Each row is followed by roughly how far along a hidden order it lies, from 0 to 9. A new part has a new order.
(in the rows, 128 means zero)
[141 171 111 152 181 196 130 127 196 148 171 104 137 118  90 125 180 163
 142  80 215 146 161 150  64 139 142 159 111 119 135] : 3
[119 131 129 120 113 202 112 120  83 134  94 137 130 122 121 136  42  82
 132 132  98 102 119 126 141 125 103 114 138 119 124] : 3
[137 113 131 138 125 127 126 134 148 129 136 127 130 126 158 119 120 128
 121 121 126 110 154 151 141 122 130 112 141 132 102] : 3
[129 164 119 148 192 165 132 125 181 146 182 106 135 121 114 129 193 167
 143  88 196 138 155 147  79 134 138 160 107 122 126] : 4
[117 169 115 140 174 179 124 119 177 147 193  97 134 117 101 136 178 177
 153  91 231 143 163 139  57 142 136 172 100 110 131] : 6
[105 129 140 113 101 179 110 115  69 129 108 126 127 122 121 141  68  79
 137 149  94 104 122 112 134 130  93 121 130 114 130] : 5
[135 166 109 156 197 204 144 124 213 151 195 105 130 132 110 110 210 168
 133  81 207 140 165 158  99 124 147 142 113 123 123] : 2
[148 174 103 146 196 228 133 133 211 156 158 106 139 121  70 116 187 145
 141  61 206 144 155 163  68 134 150 146 107 124 143] : 0
[ 81 155 132 138 141 156 113 118 163 133 249  79 132 135 167 155 180 198
 156 116 220 114 172 131 104 136 125 164 101 113 106] : 9
[ 84 128 155 113  93 140 118 103  71 125 162  95 116 131 146 142  90 108
 140 157 112 113 144  91 129 132  91 128 123 103 125] : 8
[108 154 129 137 160 126 122 124 179 133 207  96 133 128 150 144 176 160
 145 102 181 114 163 142  99 129 129 148 113 123 111] : 6
[117 159 126 131 166 150 124 126 178 136 189  99 134 122 126 136 180 160
 140  94 191 122 156 143  97 130 130 158 110 126 118] : 5
[ 99 122 139 125 105 183 120 112  64 130 114 133 120 136 130 133  70  79
 124 153  86 101 114 118 170 117  96 101 140 120 122] : 4
[ 80 121 148 127  97 157 127 106  88 154 160 124 110 144 150 140  91  93
 127 169  84 110 117  95 178 117  83 106 138 114 116] : 6
[131 160 118 142 164 163 130 127 178 140 151 113 133 117 100 128 174 138
 138  87 169 130 144 144  84 133 132 156 111 130 128] : 3
[122 125 127 135 122 166 118 126 114 132 109 129 130 120 140 124  91 108
 126 120 117 105 140 136 140 124 121 116 138 126 114] : 3
[153 162  98 172 219 218 160 133 253 161 213  98 136 147 124  90 239 190
 116  61 234 149 183 184 118 116 168 113 121 125 115] : 0
[ 99 137 135 122 122 189 115 113  99 134 147 111 127 125 128 136  97 108
 138 124 131 102 148 122 119 128 113 122 128 111 122] : 5
[111 163 130 124 160 165 108 120 148 133 151 107 133 112  97 146 121 120
 154 109 164 108 139 132  81 135 123 156 109 126 130] : 5
[113 126 134 123 109 187 116 113  54 134 106 139 123 131 116 132  65  69
 128 148  88  98 108 118 163 116 106  98 140 121 128] : 2
[ 75 123 159 107  88 106 115 102  61 115 151 110 113 123 141 149  80 108
 141 173  99 115 132  64 127 134  83 133 123 105 128] : 9
[118 124 133 117 106 180 108 120  67 130  79 139 132 116 118 140  48  77
 133 136  84 103 114 124 135 127 104 114 136 124 126] : 3
[ 88 119 152 120  97 125 122 111  71 119 142 125 114 135 158 142 100  97
 130 167  93 110 123  96 169 125  91 115 136 115 117] : 7
[110 125 134 111  90 186 107 116  51 128  80 140 127 119 114 147  48  67
 135 159  74 104 109 108 137 130  90 111 133 121 133] : 4
[124 162 120 145 166 205 125 114 173 147 191  99 126 128 107 125 155 141
 138  95 181 111 164 142 107 122 131 138 116 120 119] : 3
[122 118 129 122 104 187 114 122  77 132  54 143 131 122 125 133  59  71
 127 139  73 102 111 131 158 123 107 104 140 125 120] : 2
[143 162 111 145 179 176 129 130 189 144 156 111 135 117  91 124 191 156
 136  78 192 143 150 150  68 136 145 158 107 127 133] : 2

Part 2:
[132 119 136 143 141 107 128 137 117 121 137 104 123 133 116 154 132 128
 117 130 156 145 127] : 7
[132 151  72 177 175  99 101 136 142 136  97 118 142 151 110 165 115  88
 153 127  84 124 121] : 2
[136 102 120 156 158 105 132 119  94 108 144  92 137 109  87 169 120  98
 126 140 147 131 144] : 6
[154 152 178 199 167 105  93 160 133 111 126  77  80 141 150 152 174  90
 171 179  74 112 103] : 7
[146 154 161 152  79 137 138 141 163 130  90 112  83 132 182 140 111 118
 142 136 174 124  58] : 7
[160 161 170 205 152 103 104 153 151 119  99  74  92 152 157 158 159  89
 156 155 112 121  83] : 6
[116 173  75 153 108 123 120 139 164 136  81 147 118 132 152 128 136 110
 146 113 137 116  83] : 7
[163 123 156 161 177  88 102 147 157 130  55  79 108 160 140 150 182 103
 114 113 129 129 104] : 5
[139 142 150 162 178  90  87 152 149 133 104 116 113 158 129 139 191 120
 129 121  81 128 128] : 7
[ 92 163  78  75 116 125 124 151 154 148 126 164 168 148 168 166  66 138
 125 141 134 135  63] : 6
[119 168 117 141  91 133 122 143 147 136 124 150 117 131 154 115 129 123
 149 130 137 117  81] : 8
[109 121  42  38 110 172 146  95 173 143  51 175 159 102 174  81 137 121
 138 111  78  72 137] : 5
[115 117 145  45 115 127 135 132 126 157 141 155 183 152 136 162  66 172
  78 108 172 157 101] : 6
[154 150 104 200 185  85  93 148 154 127  61  95 125 145 135 175 181  73
 145 126 106 107  89] : 5
[149 115 154 134 155 106 104 137 140 126  97 105 120 131 139 134 195 113
 119 126 118 108 115] : 9
[ 89 148   1 110 115 112 152 130 161 132  72 145 180 133 127 197  69  95
 115  93 189 139  92] : 3
[141 120 155 136 156 115 109 132 142 129  98 109 118 139 130 129 168 111
 125 128 107 120 136] : 7
[131  96  79 107 151 115 135 111 152 135  56 133 158 131 115 146 158 114
  99  83 153 122 143] : 5
[145 158  71 181 200  75  87 146 124 141 103 103 179 166  98 228  77  69
 154 141  85 127  84] : 0
[164 138 161 147 195 102  83 135 134 155  86 103 152 174 140 185 101 107
 145 138  67 118 100] : 0
[126 114  98 139 160 108 112 135 139 111 105 111 119 117 113 132 201 106
 118 119 119 117 148] : 9
[137 164 144 205 162 102  91 167 160 113 104  88  62 149 149 138 192  97
 159 157  78 121 116] : 8
[138 138  57 178 132 113 139 123 150 119  64 104 133 127 127 171 101  78
 141 112 154 122 110] : 2
[146 131 133 138 120 127 136 143 166 110  76  75  87 105 190 152 158  83
 145 153 155  81  67] : 8
[103 130  79 114  91 138 157 126 129 114 141 136 131 102 128 138  93 117
 129 147 179 126 118] : 8
[114 163  96 181 142 103 109 149 113 132 163 140 145 136  94 151 126 104
 145 125 136 140 106] : 8
[128 143 161 160 146 116 119 144  90 111 199 111 122 117 119 145 107 121
 160 188 101 128 114] : 8
[138 144  64 131 151 107 114 124 151 156  68 137 189 154 134 188  78  96
 130 105 128 116  80] : 1
[127 147 165 180 137 110 113 154 124 111 149 101  86 129 128 140 146 117
 148 159 131 134 113] : 9
[104 159  15 156 151  98 128 141 124 122 121 126 182 123 118 216  53  59
 157 157 138 119  85] : 2
[138 149 109 195 181  91  91 148 136 121  98  97 115 148 119 156 178  89
 148 134  89 121 122] : 6
[ 74 145  65  57  92 151 153 136 124 138 176 172 171 124 142 154  36 153
 122 147 143 145 116] : 6
[134 118  85 153 133 108 138 119 114 124 130 122 159 127  79 157 103 104
 121 107 169 142 124] : 4
[143 143 128 143 154 114 104 135 143 138  97 119 130 143 142 141 137 106
 143 127  95 110 108] : 5
[110 185  27 183 127 105 117 153 194 140  51 137 112 160 148 163 137  90
 141  95 136 127  76] : 4
[135 136 142 181 169  83  97 152 100 123 166 119 144 145  86 173 141 112
 131 135 133 151 115] : 7
[147 126 142 161 167  94 101 144 139 128  96 105 118 143 123 147 185 110
 120 115 133 131 119] : 7
[113 165  79 136 123 127 124 137 132 141 127 142 163 141 143 174  43 109
 155 146 115 130  83] : 2

Part 3:
[145 136 130 171 109 175 126  88 116  75 155 136 107 133 115 143 127 134
 117 101 109 138 139 148 132 121 108 120 104 131 145  99  95 123 125 136
 121 128 121 150 150 119 123 107 102 117 160 133 133  22 115  91 135 138
  93 144 157 101 157 118  96 118 128 136 174 107 140  72 117  97 105 159
  97  98 166 133 155 127 107  81 113 124 166 115 117 203 146 106  92 110
  76 114 126 126 148 145 146 123 130 105 182 149 139  89 109 130 122 125
 175 115 140 132 126 138 206 182 125 117 171 135 107 218 113 101 181 139
 144 125  92 138 146  92 146 129] : 0
[ 99 138 134 120 125  26 159  82 113  76 138 129 117 117 131  97 158 151
 116 132 128 109 167 125 139  72 130 156 200  83  69  97 161 145 119 137
 150  54 112 132  79 108 124 140 167 120 124 173 159 101 113 157 123 144
 131 126  83 129 140 134 119 118 120 167 134 128 110 130 143 155 127 182
 158 170 215 119  75 140 130 105  83 124 159 147 121  70 140 120 129 112
  58 113 128 138 118 141  64 133  99 143 154 132  96 139 119 128  57 128
  97 122 133 147  93 143 140  37  95 151 135  85 112 111 121 162 150 118
 140 117 128  95 130 106 146 132] : 0
[148 126 109 141 138  95 134 138 105 124 156 110 126 133 116 133 159 130
 208 161 140 145 141 149 124 100 188  71 112 177  94  95  75 151 163 129
 130 105 129 129 159 138 123 132 143  96  89  86 173 101 126  92 104 100
  55 136  72 125 142 140  33 138 179 138 161 131 122  57  45 130 111 126
 124 189 223 138  96 106 117 127  70 156  66 112 116 147 113 201 115  62
 184 137 176 131 116 131  73 121 114 103 200 140 152 135 118 126 163 125
 177 153 156 127 117 139 129 212 127 120  88 137  72 159 117 103 175 124
 105 133 166 140 139 124 107 117] : 9
[119 111 143 159 107 155 116  90 112 113 143 101 130 143 163  97 144 127
 185 116 126 163 152 138 122 135 119  93 109 201 116 110  37 148 146 129
 133 191 153 145 156 108 126 119 123 104  90 133 142  48 103  73 114  80
 100 133  97 125 134 128 100 101 114 134 189 111 135  82  85 121 152 121
 120 132 173 128 116 121 114 114  75 104 113  94 107 212 116 191 123  62
 110 122 113 107 126 139 114 111 118 114 159 158 137 133  92 127  86 124
 193 121 131 125 125 143 226 165 116 126 143 102 129 162 131  95 224 129
 153 134 142 153 153 101 144 149] : 3
[143 125  97 123 145  32 152  99  85 113 164 118 122 129 112 130 162 120
 209 175 135 150 150 151 129 101 167  89  97 186  72 106  66 140 149 138
 132  90 120 129 153 134 123 143 160  95 111  73 193  71 138 109 111 109
  49 144  67 128 147 137   7 113 148 138 156 131 136  62  33 129 120 144
 124 185 239 138 100 124 125 103  39 137  61 103  99 148 124 209 103  83
 160 128 189 130 116 133  75 127 117  98 199 124 146 174 104 132 171 122
 178 163 153 130  98 173 159 208 110 119  80 133  73 172 113  77 172 138
 102 127 175 126 150 113 102 106] : 9
[110 135 110 133 156  58 120 136 132 102 107 132 126 127 152 168 109 100
  55  64 132 134 112 173 108 113 108 127 104 136 145 165 141 155 112 147
 140 188 159 129 145 124 137 111 121 138 166 124  94  91 135 124 142 105
 135 121 199 147 140 108 149 133  71 111  88 120 131 128 136 124 119 131
 128  84  78 106 178 129 111 116 127  91 105 116 110 200 136  58 109 158
  95 117 101  95 118 135 157 140 118  99 102 106 146 162  94 145 128 112
 166 131  74 124 105 112 107 163  95  91 142 139 151 162 136  95 225 154
 125 135  95 133 121  92 131 109] : 3
[138 136 128 170 111 182 126  85 117  70 154 133 109 130 118 149 133 135
 120  96 110 139 139 142 129 117 106 117 103 128 141  98  98 124 125 133
 121 126 124 153 146 116 123 108 105 119 167 133 135  10 112  88 131 136
  98 146 162 103 161 118  98 120 131 136 182 105 139  66 110 100 106 159
  97  95 154 132 156 128 105  88 119 124 152 113 116 193 147 104  92  98
  72 113 102 122 153 146 147 120 134 103 180 151 139  86 108 128 117 124
 177 118 135 132 131 142 201 188 125 118 177 133 105 232 114 102 171 136
 145 123  87 141 147  91 140 128] : 0
[137 151 111 128 150   4 140 119 129 144 150 124 124 129 114 151 131 139
 172  94 122 101 148 161 123  87 138 131 124 111 107  97 137 143 139 139
 160  87 123 129 126 132 121 134 145 110 140 115 168  97 142 125 118 133
 101 145 144 127 146 131  66 143 136 128 163 138 118  87 114 143 114 152
 109 141 152 122 144 115 109 122  89 141 105 125 118  88 144 145 104 121
 109 109 129 135 118 136  52 127 112 118 162 141 121 101  97 115 130 121
 164 140 114 121 118 127 105 167 106 112 117 134  94 180 115 124 154 126
 100 127 138 127 128 122 125 108] : 2

New part:
[144 130 209 137 137 125 128 145 144 127 159 145 122 144 143 113 113 120
 109 130 132 137 128 158  94 134 127 120 118 142 107 108 151 200 150 165] : 5
[126 123  84 137 140 139 134 101 141 140  72  98 146 109 105 119 139 107
 146 143 143 134 122 112 169  95 114 121  89 124 177 158  89  33 111  96] : 2
[130 128 245 142 132 125 138 115 143 131 129 131 116 141 141  97  88 113
 186 135 137 135 126 155  98 107 111 109  97 154 157 123 137 170 150 175] : 8
[111 142 226 128 163 141 122 101 109 132  81  84  86 121 119 104 158 103
 248 132 111 138 145 142 111  99  97 108 127 133 132 166 113 134  93 106] : 4
[144 124 166 132 103 137 133 144 143 123 175 159 141 149 133 119 116 140
 120 129 127 119 117 141  85 131 142 139 136 137 119 103 151 255 168 158] : 8
[131 134 255 127 130 120 124 134 122 124 149 132 104 145 144 121 126 114
 161 125 122 142 134 156  88 131 114 116 129 140 106 118 147 140 159 159] : 6
[120 128  64 127 124 143 126 105 127 141  74  94 139 107  99 126 131 115
 161 139 128 131 127 109 182  99 123 131 108 119 163 164  90  91 116  79] : 2
[128 137 234 124 151 136 131 129 121 127 128 126  92 138 135 107 120 127
 197 126 115 128 134 157  78 121 114 120 131 139 129 137 144 186 143 150] : 8
[126 145 251 115 156 150 120 138 106 126 128  99  86 144 123 110 140 125
 215 135 100 129 145 154  83 118 111 121 153 144  93 157 139 152 143 127] : 5
[139 120  68 138 124 151 127 132 161 138 123 117 170 118 102 129 119 121
  83 145 149 125 117  95 181 116 136 136 107 125 146 141 104   1 134 101] : 0
[142 112  18 145 106 134 137 130 163 134 129 136 184 124 124 129 115 152
  45 138 153 124 109 101 173 124 149 138 102 124 158 121 117 110 161 127] : 2
[147 116  73 146 102 114 135 140 164 132 145 150 172 129 127 130 110 144
  60 141 147 129 112 107 161 125 149 135 109 130 136 109 130  80 173 143] : 1
[123 133 206 125 139 153 127 117 127 129 116 122 104 141 131 104 121 126
 194 125 118 122 129 155  78 113 116 122 134 136 142 136 137 162 135 148] : 9
[115 144 199 113 139 161 123 125 109 130 105  88  89 130 117 120 154  89
 242 128 101 122 149 141  89 114 109 122 153 132 114 159 123  87 114 101] : 5
[144 122 120 135 108 120 131 149 146 125 165 169 146 140 139 131 122 143
  69 127 141 120 116 135 126 142 148 134 121 134 113  98 151 171 147 166] : 5
[139 113  57 147 110 136 134 120 165 137 114 136 179 118 116 125 110 144
  44 148 155 139 108 104 173 109 140 133  86 124 170 135 103  77 156 122] : 1
[113 139 240 151 169 140 128 106 102 129 102 101  74 133 136 104 141  96
 219 125 114 141 143 162  92 112 100 106 127 136 128 147 129 146 123 138] : 6
[147 121 173 150 123 120 131 150 158 130 149 150 151 141 145 111 103 143
  85 135 146 134 116 143 115 124 130 121 100 141 135 110 142 171 180 173] : 4
[146 114  86 143  97 128 131 141 167 133 143 154 178 132 127 130 128 143
  44 141 148 128 110 107 154 128 143 135 107 130 136 110 126 148 134 141] : 2
[117 133 138 126 133 147 124 105 125 138  85  96 117 116 114 126 140 106
 190 131 119 134 131 130 147 103 111 118 113 127 156 159 101 107 118 103] : 4
[135 140 220 121 150 158 125 136 119 125 150 119  97 143 129 103 145 123
 177 131 111 130 135 155  78 128 122 116 145 141  99 126 147 116 155 148] : 6
[149 116   1 140  97 132 139 142 165 131 159 164 185 134 122 133 134 143
  44 134 140 108 102 109 118 124 158 153 122 127 154  97 139 195 121 138] : 6
[135 145 236 124 133 157 122 143 135 128 144 116 109 147 126 104 137 116
 179 135 114 125 133 147  86 123 122 123 139 146 100 124 155 183 158 151] : 6
[114 140 148 113 155 165 121 114 117 132  88  73 107 117  98 112 164 108
 212 133 107 119 141 128 132 104 111 130 144 127 138 171 101  28 100  74] : 4
[152 114  61 149 102 122 135 130 165 132 134 160 172 133 132 121  88 145
  60 135 153 130 102 121 151 121 145 132  93 130 160 101 129  99 148 159] : 4
[152 122 189 143 124 123 128 152 161 130 167 146 154 142 135 116 128 126
  64 142 140 137 119 130 141 130 138 123 110 141  98 101 136 106 162 156] : 1
[116 130  66 127 131 154 123 106 127 137  82  88 135 109  98 129 141 105
 161 139 125 125 130 113 154 100 121 127 118 119 163 165  91   1  97  80] : 2
[125 117 100 148 147 125 133  96 147 141  74 103 142 105 111 113 118 109
 125 143 150 143 119 117 172  92 119 116  77 123 195 160  88  17 131 111] : 1
[113 141 221 114 142 155 123 113 117 134  82  69  95 122 101 109 134  99
 255 139 105 128 150 136 120  98 101 120 136 132 130 178 108  86 115  87] : 3
[133 115  32 144 119 133 135 118 152 138  96 123 169 107 114 131 116 129
  73 138 148 138 113 105 185 112 136 132  91 121 169 133  98  21 157 113] : 0
[107 138 186 120 151 131 131 102 112 133  72  80  92 120 115 112 138  96
 235 131 112 140 145 143 138  99  97 107 123 128 147 174 101  27  97 101] : 4
[110 144 255 113 162 121 120 122  97 124 106  93  60 131 133 111 138  94
 228 121 107 139 152 158  93 124  96 106 146 135  96 159 133 209 111 127] : 4
[117 126 123 133 127 151 123 102 133 136  84  94 136 114 105 120 135  95
 158 140 130 132 130 113 162 100 115 122 113 125 162 162  98  74 113  88] : 2
[151 118  92 143 123 146 131 143 163 131 161 156 170 138 125 122 106 140
  45 141 143 119 111 128 142 128 143 137 113 135 125 107 137 164 168 151] : 3
[152 125  60 124 106 144 125 164 157 126 192 163 164 151 114 143 129 153
  82 130 122  84 111 112  95 134 166 165 160 134 110 102 160 176 138 125] : 8
